Here is a tiny trained network, its code and every weight. The questions are about switching its units off for an input and a target symbol, where a switched-off unit gives its printed mean instead of its output.

import numpy as np


def w(rows, s, z=0):
    codes = np.array(rows[::2]) - 128.0
    scale = np.full(codes.shape[1], s)
    scale[-1] = z or s
    return codes * scale


def norm(h):
    return h / np.sqrt((h * h).mean(-1, keepdims=True) + 1e-5)


def f(y):
    return np.maximum(y, 0)


def softmax(a):
    e = np.exp(a - a.max(-1, keepdims=True))
    return e / e.sum(-1, keepdims=True)


def log_softmax(a):
    a = a - a.max(-1, keepdims=True)
    return a - np.log(np.exp(a).sum(-1, keepdims=True))


def net(x, mask):
    ids = ['βγδεζθλμξπτφψ'.index(c) for c in x.split()]
    T = len(ids)
    res = E[ids] + P[:T]
    u = 0
    for l in range(3):
        r = norm(res)
        for j in range(3):
            rows = slice(2 * j, 2 * j + 2)
            q, k, v = (r @ M[l][rows].T for M in (Q, K, V))
            z = softmax(np.where(np.tri(T) > 0, q @ k.T / 2**0.5, -1e9)) @ v
            o = O[l][rows]
            res = res + np.where(mask[u + j], z, o[:, -1]) @ o[:, :-1]
        u += 3
        y = f(norm(res) @ A[l][:, :-1].T + A[l][:, -1])
        res = res + np.where(mask[u : u + 8], y, B[l][:, -1]) @ B[l][:, :-1]
        u += 8
    return log_softmax(norm(res)[-1] @ U[:, :-1].T + U[:, -1])


Q, K, V, O, A, B = {}, {}, {}, {}, {}, {}
E = w([
[124,174,137,110,116,114],'β',
[111,135,144,117,128,123],'γ',
[112,130,179,126,134,93],'δ',
[101,102,137,137,109,131],'ε',
[140,149,169,132,119,124],'ζ',
[135,110,100,142,124,150],'θ',
[131,115,96,156,78,140],'λ',
[161,156,130,153,113,178],'μ',
[73,149,140,96,120,115],'ξ',
[137,148,96,126,161,145],'π',
[133,151,123,200,125,146],'τ',
[119,215,149,138,143,150],'φ',
[253,102,166,153,84,131],'ψ',
],0.029)
P = w([
[171,146,69,130,112,134],'0',
[58,159,101,152,157,85],'1',
[146,101,170,119,173,127],'2',
[4,120,103,98,85,218],'3',
[62,182,87,144,132,93],'4',
[149,99,160,118,168,129],'5',
],0.022)
Q[0] = w([
[198,148,140,165,136,85],'L0H0',
[192,188,97,205,126,41],'L0H0',
[120,54,151,60,120,164],'L0H1',
[96,135,144,96,116,207],'L0H1',
[163,155,81,138,150,9],'L0H2',
[110,52,176,111,207,145],'L0H2',
],0.014)
K[0] = w([
[178,187,99,142,76,203],'L0H0',
[219,189,41,156,142,210],'L0H0',
[114,58,122,74,224,180],'L0H1',
[62,193,67,99,211,219],'L0H1',
[255,239,107,24,136,113],'L0H2',
[126,45,166,137,246,171],'L0H2',
],0.01)
V[0] = w([
[114,155,222,176,123,158],'L0H0',
[192,124,89,141,151,182],'L0H0',
[117,108,118,42,74,109],'L0H1',
[122,150,190,100,1,224],'L0H1',
[148,121,161,145,103,172],'L0H2',
[94,33,122,121,103,8],'L0H2',
],0.0059)
O[0] = w([
[151,198,106,63,130,157,97],'L0H0',
[64,46,205,170,202,112,164],'L0H0',
[113,115,138,83,29,132,90],'L0H1',
[154,151,255,253,53,10,133],'L0H1',
[133,159,97,60,86,142,133],'L0H2',
[107,100,132,96,166,228,6],'L0H2',
],0.0047,0.0024)
A[0] = w([
[181,94,212,23,161,184,171],'L0N0',
[61,122,212,178,101,235,208],'L0N1',
[180,146,202,177,139,149,3],'L0N2',
[88,134,118,86,200,33,149],'L0N3',
[78,155,47,193,95,78,98],'L0N4',
[170,154,192,168,242,168,83],'L0N5',
[175,200,215,2,181,56,107],'L0N6',
[32,195,168,165,110,149,224],'L0N7',
],0.0095,0.0029)
B[0] = w([
[178,107,51,12,116,79,202],'L0N0',
[137,129,85,46,8,132,217],'L0N1',
[103,215,183,209,126,118,165],'L0N2',
[123,77,124,139,43,126,201],'L0N3',
[104,128,166,78,149,87,222],'L0N4',
[130,215,168,78,105,167,199],'L0N5',
[132,110,42,87,226,125,205],'L0N6',
[83,58,35,176,135,137,254],'L0N7',
],0.011,0.0085)
Q[1] = w([
[76,137,88,145,143,71],'L1H0',
[179,144,115,177,142,58],'L1H0',
[119,71,145,112,139,248],'L1H1',
[160,106,132,72,113,148],'L1H1',
[131,178,75,180,133,28],'L1H2',
[146,89,143,127,86,83],'L1H2',
],0.018)
K[1] = w([
[171,108,59,151,145,96],'L1H0',
[240,112,156,112,86,50],'L1H0',
[95,105,223,133,190,232],'L1H1',
[79,99,179,78,130,161],'L1H1',
[122,139,122,151,78,6],'L1H2',
[156,114,173,120,57,105],'L1H2',
],0.013)
V[1] = w([
[191,89,80,139,105,212],'L1H0',
[116,101,98,214,194,185],'L1H0',
[75,80,181,131,138,197],'L1H1',
[69,159,82,26,125,124],'L1H1',
[126,102,101,155,156,2],'L1H2',
[102,175,209,69,193,93],'L1H2',
],0.01)
O[1] = w([
[124,55,72,137,115,79,88],'L1H0',
[180,143,2,190,107,97,104],'L1H0',
[216,123,104,197,138,99,38],'L1H1',
[99,149,205,241,180,166,255],'L1H1',
[67,100,145,60,84,66,210],'L1H2',
[148,111,96,239,90,32,92],'L1H2',
],0.0083,0.0072)
A[1] = w([
[81,231,1,179,113,105,81],'L1N0',
[140,128,187,254,114,120,2],'L1N1',
[224,35,103,143,83,157,203],'L1N2',
[181,203,82,133,179,118,99],'L1N3',
[208,103,237,119,106,121,134],'L1N4',
[77,122,143,148,40,212,106],'L1N5',
[192,127,202,76,248,54,111],'L1N6',
[246,103,211,148,178,35,41],'L1N7',
],0.012,0.0067)
B[1] = w([
[150,4,163,128,108,90,252],'L1N0',
[144,72,15,96,119,122,137],'L1N1',
[104,107,216,33,87,153,180],'L1N2',
[108,171,53,182,108,203,175],'L1N3',
[145,127,199,55,221,173,188],'L1N4',
[45,172,71,116,166,71,254],'L1N5',
[212,166,103,241,60,34,206],'L1N6',
[200,142,220,116,245,81,153],'L1N7',
],0.012,0.0067)
Q[2] = w([
[105,27,249,71,187,47],'L2H0',
[103,55,136,107,122,179],'L2H0',
[151,119,29,158,91,169],'L2H1',
[110,114,113,109,155,31],'L2H1',
[141,151,94,145,67,136],'L2H2',
[47,118,101,125,164,75],'L2H2',
],0.018)
K[2] = w([
[98,29,205,86,94,129],'L2H0',
[122,87,168,129,199,175],'L2H0',
[151,253,98,106,250,107],'L2H1',
[186,28,81,143,101,132],'L2H1',
[111,189,97,110,114,109],'L2H2',
[90,10,89,164,92,113],'L2H2',
],0.015)
V[2] = w([
[166,150,216,114,238,104],'L2H0',
[212,13,226,135,144,152],'L2H0',
[2,216,141,100,93,142],'L2H1',
[181,147,108,131,52,183],'L2H1',
[138,138,249,114,133,86],'L2H2',
[73,8,115,77,206,90],'L2H2',
],0.0074)
O[2] = w([
[139,59,217,114,77,126,103],'L2H0',
[21,59,146,53,80,127,58],'L2H0',
[176,178,96,173,49,165,185],'L2H1',
[146,150,88,160,211,80,94],'L2H1',
[202,201,3,117,162,146,112],'L2H2',
[44,115,121,253,177,107,253],'L2H2',
],0.0079,0.0065)
A[2] = w([
[55,46,74,145,124,74,172],'L2N0',
[189,72,121,205,131,62,146],'L2N1',
[129,203,114,130,162,142,150],'L2N2',
[249,83,79,75,78,118,70],'L2N3',
[141,150,177,142,28,104,97],'L2N4',
[205,93,146,64,203,125,32],'L2N5',
[86,107,186,79,166,236,2],'L2N6',
[137,108,103,142,110,244,215],'L2N7',
],0.014,0.0091)
B[2] = w([
[217,156,145,118,131,163,253],'L2N0',
[6,161,100,116,104,104,155],'L2N1',
[105,94,143,109,126,176,162],'L2N2',
[87,103,164,177,87,149,157],'L2N3',
[148,87,94,123,146,113,142],'L2N4',
[104,66,70,170,59,125,143],'L2N5',
[83,64,64,171,128,56,140],'L2N6',
[124,95,152,157,180,93,167],'L2N7',
],0.019,0.017)
U = w([
[30,205,198,117,140,154,121],'β',
[86,159,133,160,33,44,111],'γ',
[148,88,116,158,251,203,111],'δ',
[140,79,185,188,67,207,102],'ε',
[209,219,111,102,42,102,110],'ζ',
[179,66,17,152,81,129,117],'θ',
[132,198,148,31,134,218,128],'λ',
[123,198,70,105,192,53,174],'μ',
[158,178,92,249,112,159,110],'ξ',
[36,81,149,104,197,80,137],'π',
[185,94,76,44,201,134,171],'τ',
[159,157,206,105,153,66,254],'φ',
[105,49,183,27,66,153,74],'ψ',
],0.015,0.0085)

Each question gives the input, a string of symbols that net reads in full, and the target symbol t.
The units are the heads (2 rows each of Q, K, V and O) and the neurons (one row each of A and B). Each row of codes is followed by its name. A weight is (code - 128) times the scale printed after its matrix; where a second scale follows, it is the last column's (O, A, B and U).
mask holds one flag per unit, layer by layer, with each layer's heads first. A switched-off unit (its flag False) gives its mean, the last column of its rows in O or B, instead of its output. The means were averaged over made-up inputs and are rounded, as every weight is.
A unit's drop is (log p(t) with every unit on - log p(t) with that unit switched off) / (log p(t) with every unit on - log p(t) with every unit switched off).
The circuit of an input: a set's keep is (log p(t) with only the set's units on - log p(t) with every unit switched off) / (log p(t) with every unit on - log p(t) with every unit switched off). Starting from the 12 units with the biggest drops (on a tie, the unit counted first), units are removed one at a time, each time the one whose removal leaves the highest keep (on an exact tie, the one counted first), for as long as the keep stays at least 0.8.
circuit, biggest first: the units of the circuit, biggest drop first
unit that matters most: the unit with the biggest drop
k most important neurons: the k neurons with the biggest drops, biggest first
k most important neurons of layer l: the k neurons of layer l with the biggest drops, biggest first
which heads matter: for each layer, one digit per head in row order, 1 if its drop is at least 0.15 and else 0, layers parted by /
input ξ ε γ β λ, target ξ: 2 most important neurons	(L0N1 L0N0)
input θ μ ξ β τ, target θ: circuit, biggest first	(L1H0 L1N0)
input φ λ γ ε ζ, target φ: which heads matter	001 / 001 / 001
input λ μ τ, target β: unit that matters most	L2N0
input γ λ ζ π, target δ: circuit, biggest first	(L1H2 L2N7)
input λ ψ φ φ γ, target λ: 2 most important neurons	(L0N4 L0N7)
input ξ δ λ ξ ψ, target ξ: 3 most important neurons of layer 2	(L2N5 L2N0 L2N1)
input β ζ ε ε φ ψ, target φ: 3 most important neurons of layer 1	(L1N7 L1N6 L1N4)
input φ γ δ, target γ: 2 most important neurons of layer 1	(L1N6 L1N5)
input ξ γ λ ζ ε, target ξ: circuit, biggest first	(L2N0 L0N0)
input γ γ γ ε μ, target γ: which heads matter	100 / 001 / 000
input π β ζ, target ζ: which heads matter	000 / 000 / 001
input φ τ β ψ λ, target φ: which heads matter	001 / 001 / 000
input ξ π μ, target λ: circuit, biggest first	(L0N5)
input ξ ε π θ γ, target ξ: 2 most important neurons	(L2N0 L0N7)
input φ γ φ μ, target ξ: which heads matter	000 / 000 / 100
input φ ζ ε ξ φ φ, target δ: which heads matter	000 / 000 / 000
input β γ ζ ξ β, target β: which heads matter	000 / 110 / 000
input μ λ δ θ, target λ: 3 most important neurons	(L0N1 L1N5 L2N0)
input φ π ξ ψ π, target φ: which heads matter	001 / 001 / 000
input π ψ δ φ, target ψ: 2 most important neurons	(L1N0 L0N7)
input τ φ φ, target δ: 2 most important neurons of layer 1	(L1N3 L1N5)
input λ θ π μ, target δ: unit that matters most	L0N5
input ψ δ θ, target ε: which heads matter	000 / 000 / 001
input μ λ γ τ θ, target μ: 3 most important neurons of layer 0	(L0N0 L0N3 L0N1)
input μ φ ε φ γ, target μ: 3 most important neurons	(L0N1 L0N0 L0N5)
input ξ ψ γ ζ λ τ, target β: 2 most important neurons	(L2N0 L1N5)
